Here is a tiny trained network, its code and every weight. The questions are about switching its units off for an input and a target symbol, where a switched-off unit gives its printed mean instead of its output.

import numpy as np


def w(rows, s, z=0):
    codes = np.array(rows[::2]) - 128.0
    scale = np.full(codes.shape[1], s)
    scale[-1] = z or s
    return codes * scale


def norm(h):
    return h / np.sqrt((h * h).mean(-1, keepdims=True) + 1e-5)


def softmax(a):
    e = np.exp(a - a.max(-1, keepdims=True))
    return e / e.sum(-1, keepdims=True)


def log_softmax(a):
    a = a - a.max(-1, keepdims=True)
    return a - np.log(np.exp(a).sum(-1, keepdims=True))


def net(x, mask):
    ids = ['βγδεζηθλμπσφψ'.index(c) for c in x.split()]
    T = len(ids)
    res = E[ids] + P[:T]
    u = 0
    for l in range(2):
        r = norm(res)
        for j in range(3):
            rows = slice(3 * j, 3 * j + 3)
            q, k, v = (r @ M[l][rows].T for M in (Q, K, V))
            z = softmax(np.where(np.tri(T) > 0, q @ k.T / 3**0.5, -1e9)) @ v
            o = O[l][rows]
            res = res + np.where(mask[u + j], z, o[:, -1]) @ o[:, :-1]
        u += 3
    return log_softmax(norm(res)[-1] @ U[:, :-1].T + U[:, -1])


Q, K, V, O = {}, {}, {}, {}
E = w([
[184,15,145,121,51,170,85,104],'β',
[129,149,135,147,40,87,136,103],'γ',
[49,114,104,117,110,54,184,137],'δ',
[127,112,226,88,76,145,124,136],'ε',
[17,62,131,177,113,169,128,108],'ζ',
[175,68,136,158,148,149,212,37],'η',
[154,93,107,86,112,199,198,150],'θ',
[167,109,173,128,122,27,171,88],'λ',
[102,104,132,121,132,78,143,4],'μ',
[103,42,142,113,148,119,82,126],'π',
[66,123,101,131,26,194,122,102],'σ',
[145,107,65,194,122,174,132,116],'φ',
[117,33,130,203,89,128,165,190],'ψ',
],0.022)
P = w([
[208,218,204,116,232,117,108,207],'0',
[128,24,55,85,96,166,234,86],'1',
[105,20,74,91,86,161,222,84],'2',
[113,15,82,95,70,158,224,72],'3',
[102,10,87,102,68,169,225,79],'4',
[105,4,86,101,65,156,235,62],'5',
[102,12,97,118,51,159,237,65],'6',
[96,2,103,111,54,150,227,53],'7',
[103,8,96,125,47,150,228,58],'8',
],0.0066)
Q[0] = w([
[102,6,104,196,69,145,253,109],'L0H0',
[131,62,134,142,53,77,138,142],'L0H0',
[177,138,95,132,249,89,33,136],'L0H0',
[109,108,37,121,169,126,60,157],'L0H1',
[96,42,173,101,103,160,143,120],'L0H1',
[54,117,251,148,64,195,173,109],'L0H1',
[104,32,140,124,27,215,221,100],'L0H2',
[81,163,217,175,88,166,191,128],'L0H2',
[126,134,136,107,196,136,130,141],'L0H2',
],0.0074)
K[0] = w([
[174,203,165,159,161,118,88,209],'L0H0',
[161,194,158,156,160,129,100,236],'L0H0',
[119,78,142,142,70,147,206,87],'L0H0',
[97,100,97,146,98,126,114,122],'L0H1',
[110,140,162,148,150,92,58,164],'L0H1',
[185,234,114,78,103,136,66,254],'L0H1',
[191,159,205,167,215,148,75,162],'L0H2',
[142,196,96,123,103,126,144,158],'L0H2',
[115,62,170,186,117,147,129,119],'L0H2',
],0.0094)
V[0] = w([
[171,195,135,169,92,151,114,197],'L0H0',
[57,173,124,151,103,136,187,156],'L0H0',
[106,161,106,134,168,50,87,154],'L0H0',
[150,178,139,103,119,131,105,197],'L0H1',
[134,88,145,208,130,87,140,155],'L0H1',
[116,141,99,64,159,159,118,145],'L0H1',
[110,195,102,74,179,197,113,208],'L0H2',
[81,103,187,154,160,136,2,82],'L0H2',
[110,170,97,97,193,125,151,102],'L0H2',
],0.0077)
O[0] = w([
[232,107,89,172,131,119,94,111,175],'L0H0',
[63,128,140,255,182,160,198,27,45],'L0H0',
[166,156,183,70,90,177,192,159,35],'L0H0',
[108,60,176,134,113,171,229,59,53],'L0H1',
[138,125,104,145,96,158,126,165,219],'L0H1',
[146,144,220,115,149,100,132,97,62],'L0H1',
[126,96,217,158,108,72,165,104,25],'L0H2',
[171,187,175,113,144,196,72,114,128],'L0H2',
[131,211,147,151,93,127,199,103,4],'L0H2',
],0.0075,0.0035)
Q[1] = w([
[112,2,141,158,83,123,146,89],'L1H0',
[119,246,152,137,253,189,45,120],'L1H0',
[71,53,102,129,3,204,97,80],'L1H0',
[102,224,239,168,19,132,65,221],'L1H1',
[139,165,70,151,24,84,108,113],'L1H1',
[187,69,83,230,89,185,131,223],'L1H1',
[80,61,57,123,114,140,142,105],'L1H2',
[184,117,162,182,237,97,127,179],'L1H2',
[115,195,131,115,179,150,65,181],'L1H2',
],0.0091)
K[1] = w([
[134,222,197,181,85,115,121,152],'L1H0',
[71,21,37,100,11,174,109,113],'L1H0',
[191,206,192,196,223,169,103,177],'L1H0',
[131,170,164,57,25,174,92,188],'L1H1',
[95,197,79,175,2,76,121,95],'L1H1',
[207,207,149,213,156,149,117,224],'L1H1',
[121,186,189,127,179,129,82,202],'L1H2',
[124,40,91,157,136,141,115,137],'L1H2',
[112,86,84,105,72,138,142,51],'L1H2',
],0.0089)
V[1] = w([
[112,110,164,86,105,7,153,35],'L1H0',
[153,144,144,192,254,91,96,61],'L1H0',
[110,162,103,97,93,116,63,7],'L1H0',
[62,172,156,103,212,114,102,118],'L1H1',
[91,21,72,134,223,117,146,105],'L1H1',
[191,120,76,46,89,169,143,175],'L1H1',
[85,84,95,71,52,179,237,141],'L1H2',
[110,91,237,196,99,170,172,111],'L1H2',
[118,6,59,111,112,168,149,53],'L1H2',
],0.007)
O[1] = w([
[205,31,103,71,159,105,133,143,57],'L1H0',
[94,129,121,116,41,57,195,140,119],'L1H0',
[72,65,151,87,118,144,137,55,57],'L1H0',
[73,73,76,75,91,155,143,182,3],'L1H1',
[133,180,125,69,160,163,69,201,228],'L1H1',
[87,167,255,201,150,81,131,181,204],'L1H1',
[156,187,127,95,189,139,155,184,161],'L1H2',
[169,178,138,82,46,154,69,164,119],'L1H2',
[150,219,171,64,171,88,153,89,218],'L1H2',
],0.0077,0.006)
U = w([
[110,122,161,128,208,99,33,135,186],'β',
[149,131,175,175,231,143,166,40,189],'γ',
[167,154,121,86,137,185,186,170,169],'δ',
[195,77,128,131,73,140,62,119,72],'ε',
[84,181,115,116,63,172,102,92,85],'ζ',
[76,164,108,106,132,71,145,174,208],'η',
[207,114,129,108,149,36,138,132,50],'θ',
[131,61,146,220,153,112,153,200,4],'λ',
[34,83,160,176,160,160,138,99,135],'μ',
[116,162,254,112,131,140,133,130,211],'π',
[112,139,106,82,148,122,110,23,95],'σ',
[140,171,154,201,77,62,124,84,188],'φ',
[166,201,79,197,152,152,84,150,87],'ψ',
],0.0099,0.0029)

Each question gives the input, a string of symbols that net reads in full, and the target symbol t.
The units are the heads (3 rows each of Q, K, V and O). Each row of codes is followed by its name. A weight is (code - 128) times the scale printed after its matrix; where a second scale follows, it is the last column's (O and U).
mask holds one flag per head, layer by layer. A switched-off head (its flag False) gives its mean, the last column of its rows in O, instead of its output. The means were averaged over made-up inputs and are rounded, as every weight is.
A unit's drop is (log p(t) with every unit on - log p(t) with that unit switched off) / (log p(t) with every unit on - log p(t) with every unit switched off).
The circuit of an input: a set's keep is (log p(t) with only the set's units on - log p(t) with every unit switched off) / (log p(t) with every unit on - log p(t) with every unit switched off). Starting from all 6 units, units are removed one at a time, each time the one whose removal leaves the highest keep (on an exact tie, the one counted first), for as long as the keep stays at least 0.8.
units of the circuit, in order: the units of the circuit, biggest drop first
most important unit: the unit with the biggest drop
which heads matter: for each layer, one digit per head in row order, 1 if its drop is at least 0.15 and else 0, layers parted by /
input σ φ θ, target σ: units of the circuit, in order : L0H0; L1H0; L1H1; L0H1
input φ ζ β η β β δ β β, target φ: units of the circuit, in order : L1H0; L0H2
input ε β ε, target ε: units of the circuit, in order : L1H2
input β φ π β ζ σ π μ, target β: units of the circuit, in order : L0H0; L0H2
input β ε ψ γ β γ, target β: units of the circuit, in order : L0H0; L0H2; L1H0
input β ε η φ γ μ ε ε, target β: which heads matter : 101 / 000
input θ σ π β, target θ: units of the circuit, in order : L0H2; L1H2
input δ δ η, target δ: which heads matter : 100 / 011
input π η θ ψ, target π: units of the circuit, in order : L0H0; L0H2
input γ δ θ, target γ: units of the circuit, in order : L1H1; L0H0
input μ ψ β β π, target μ: units of the circuit, in order : L1H2; L0H2; L1H0
input λ γ φ, target λ: units of the circuit, in order : L1H2; L1H1; L0H0
input π ψ ψ ψ μ β ε π π, target π: units of the circuit, in order : L0H0; L0H2
input φ ε φ π φ, target φ: most important unit : L1H0
input φ θ γ μ, target φ: which heads matter : 101 / 100
input β β β β β ψ φ ζ, target β: which heads matter : 100 / 000
input ζ β ε ζ φ η π γ β, target ζ: which heads matter : 100 / 100
input ε β θ β π σ φ, target ε: which heads matter : 001 / 101
input β ε θ η, target β: which heads matter : 101 / 010
input ψ δ ζ ζ η, target ψ: most important unit : L1H0
input φ μ η, target φ: which heads matter : 001 / 100
